[[ 16  20 -61 -26]
 [-24  24 -27 -66]
 [  2  23 -56 -46]
 [ 31  -1 -65  -1]]
->
[[-24  24 -27 -66]
 [  2  23 -56 -46]
 [ 16  20 -61 -26]
 [ 31  -1 -65  -1]]

[[ 63  57  -1]
 [ -5  -1  59]
 [  0 -10  -4]
 [  5  14  -2]]
->
[[ -5  -1  59]
 [ 63  57  -1]
 [  5  14  -2]
 [  0 -10  -4]]

[[-62 -25  15]
 [ 35  27   9]
 [-12   5  17]
 [ -2  -1  -2]]
->
[[-12   5  17]
 [-62 -25  15]
 [ 35  27   9]
 [ -2  -1  -2]]

[[ 73  65  -7   5   7   2   0 -72]
 [-70 -62   7  -4  -6  -2   0  69]]
->
[[-70 -62   7  -4  -6  -2   0  69]
 [ 73  65  -7   5   7   2   0 -72]]

[[ 37  -2  28  56]
 [ 25 -12 -69 -36]
 [-43  63   0  63]
 [-25  15  56   7]
 [-51  31  -7 -52]
 [-57  54 -39 -41]]
->
[[-25  15  56   7]
 [ 37  -2  28  56]
 [-43  63   0  63]
 [-51  31  -7 -52]
 [-57  54 -39 -41]
 [ 25 -12 -69 -36]]

[[  3 -80 -77   2   9 -14  10  -4]
 [  6  76  76 -11   3   4  -4  -7]]
->
[[  6  76  76 -11   3   4  -4  -7]
 [  3 -80 -77   2   9 -14  10  -4]]

[[ 62 -66  65 -71  57 -56]
 [-67 -61 -63  60  48  64]
 [ 63 -59 -70  65  57 -69]
 [-54  58  72 -71 -62  58]
 [ 43  66  62 -64 -66 -43]
 [-60  65  73 -66 -63  68]]
->
[[-60  65  73 -66 -63  68]
 [-54  58  72 -71 -62  58]
 [ 62 -66  65 -71  57 -56]
 [ 43  66  62 -64 -66 -43]
 [-67 -61 -63  60  48  64]
 [ 63 -59 -70  65  57 -69]]

[[-66  -2 -19 -42  11 -50   6 -27 -28 -18  60  39]
 [-19  51   0 -76 -18 -23  51 -11 -22  -1  76  67]
 [-54  18  -8 -80 -25 -29  41 -10  16  37  49 -15]]
->
[[-19  51   0 -76 -18 -23  51 -11 -22  -1  76  67]
 [-54  18  -8 -80 -25 -29  41 -10  16  37  49 -15]
 [-66  -2 -19 -42  11 -50   6 -27 -28 -18  60  39]]
---
[[-55 -39 -56 -36 -41 -41 -60 -43 -45 -47 -36 -26 -57]
 [ 10  18  12  11  10 -21  27  -4 -24 -13  18  -5  11]
 [-12 -19 -30  36  -9 -12  23 -28  29 -27  -1  26 -19]
 [ -7 -24  -9   0  -7  35 -22  -6  55 -20 -31  44  -5]
 [ 17   9   1  11  16  -5  21   4 -21  43  40 -24   6]]
->
[[-39 -56 -36 -41 -41 -60 -43 -45 -47 -36 -26 -57 -55]
 [ 18  12  11  10 -21  27  -4 -24 -13  18  -5  11  10]
 [-19 -30  36  -9 -12  23 -28  29 -27  -1  26 -19 -12]
 [-24  -9   0  -7  35 -22  -6  55 -20 -31  44  -5  -7]
 [  9   1  11  16  -5  21   4 -21  43  40 -24   6  17]]

[[ -9  51  20  39  20   2  24  18  19 -45  19   6   5]
 [-15  18  38  47  25   8  21  11  15  -4  19  24   4]
 [ 13  38  31  43  17   6  24  40  43  -4  19   3  -2]
 [  7 -44 -14 -28 -23  35   2  21  23 -14 -15 -17  42]
 [  3  18  50  62  22  -6  26  23  37 -34  19  31  -5]
 [ 36 -23  12  11   6 -23  20  29  52 -52  12  24 -16]]
->
[[ 51  20  39  20   2  24  18  19 -45  19   6   5  -9]
 [ 18  38  47  25   8  21  11  15  -4  19  24   4 -15]
 [ 38  31  43  17   6  24  40  43  -4  19   3  -2  13]
 [-44 -14 -28 -23  35   2  21  23 -14 -15 -17  42   7]
 [ 18  50  62  22  -6  26  23  37 -34  19  31  -5   3]
 [-23  12  11   6 -23  20  29  52 -52  12  24 -16  36]]

[[-21 -33   5 -19   4 -28]
 [ 29  12  -6 -13  48 -24]
 [  0   0  -2 -33 -47  42]
 [ 30 -13  20 -63  18 -44]
 [ 38  -1  22 -51  34  10]
 [-20  14 -16  34 -44  59]]
->
[[-33   5 -19   4 -28 -21]
 [ 12  -6 -13  48 -24  29]
 [  0  -2 -33 -47  42   0]
 [-13  20 -63  18 -44  30]
 [ -1  22 -51  34  10  38]
 [ 14 -16  34 -44  59 -20]]

[[ 64 -34   7  52 -17]
 [-27  38   0 -11 -38]]
->
[[-34   7  52 -17  64]
 [ 38   0 -11 -38 -27]]

[[ -6 -46   0  -2 -20  -3]
 [ 11  39 -21   1   0   2]
 [-29  36  -6   1  10  -9]
 [ 24 -31  -2 -11 -14   6]
 [-40  65  18   4  -3  -6]
 [  2   6   8  26   7   0]]
->
[[-46   0  -2 -20  -3  -6]
 [ 39 -21   1   0   2  11]
 [ 36  -6   1  10  -9 -29]
 [-31  -2 -11 -14   6  24]
 [ 65  18   4  -3  -6 -40]
 [  6   8  26   7   0   2]]

[[  9  22   2  17  15 -22  -8 -30 -48 -45   8]
 [  6  25   0  34  13  50 -30  44  12  13   6]
 [-55  23  -5  40  -2  35   1   5  20   4  -1]
 [ 32  42 -43  34  39  50  -9 -22  28  16  -8]
 [ 35 -11  21  11 -10   2 -26  75 -18 -20  17]
 [ 25  22  15   4  10 -38 -17 -37 -65 -40   3]
 [-49  27 -19  45   7  44  -5   4  17  -4   0]
 [-41  32 -18  48   8  28   4 -10   8 -15   2]]
->
[[ 22   2  17  15 -22  -8 -30 -48 -45   8   9]
 [ 25   0  34  13  50 -30  44  12  13   6   6]
 [ 23  -5  40  -2  35   1   5  20   4  -1 -55]
 [ 42 -43  34  39  50  -9 -22  28  16  -8  32]
 [-11  21  11 -10   2 -26  75 -18 -20  17  35]
 [ 22  15   4  10 -38 -17 -37 -65 -40   3  25]
 [ 27 -19  45   7  44  -5   4  17  -4   0 -49]
 [ 32 -18  48   8  28   4 -10   8 -15   2 -41]]

[[ 23  49   0 -28  -7]
 [-10 -12  -3  11   2]
 [-76  52 -72  50   6]
 [ -8  -4  -4   7   1]]
->
[[ 49   0 -28  -7  23]
 [-12  -3  11   2 -10]
 [ 52 -72  50   6 -76]
 [ -4  -4   7   1  -8]]

[[ -5 -29 -26  57  72 -50]
 [ 14   9  21  21 -26  80]
 [-44   8 -55  35  10  45]
 [-14 -38 -35  59  74 -35]
 [-52  47 -74   5 -40  21]
 [ -6 -18 -27  61  52 -11]
 [-19 -36 -40  58  73 -30]
 [ 29 -16  42   0  -8   4]
 [-43 -12 -68  49  64 -28]
 [ 39 -14  57 -11 -12  12]]
->
[[-29 -26  57  72 -50  -5]
 [  9  21  21 -26  80  14]
 [  8 -55  35  10  45 -44]
 [-38 -35  59  74 -35 -14]
 [ 47 -74   5 -40  21 -52]
 [-18 -27  61  52 -11  -6]
 [-36 -40  58  73 -30 -19]
 [-16  42   0  -8   4  29]
 [-12 -68  49  64 -28 -43]
 [-14  57 -11 -12  12  39]]

[[ 43  23 -11  -8  12  -8   2]
 [ 42 -77   1  -4  74 -10  16]]
->
[[ 23 -11  -8  12  -8   2  43]
 [-77   1  -4  74 -10  16  42]]
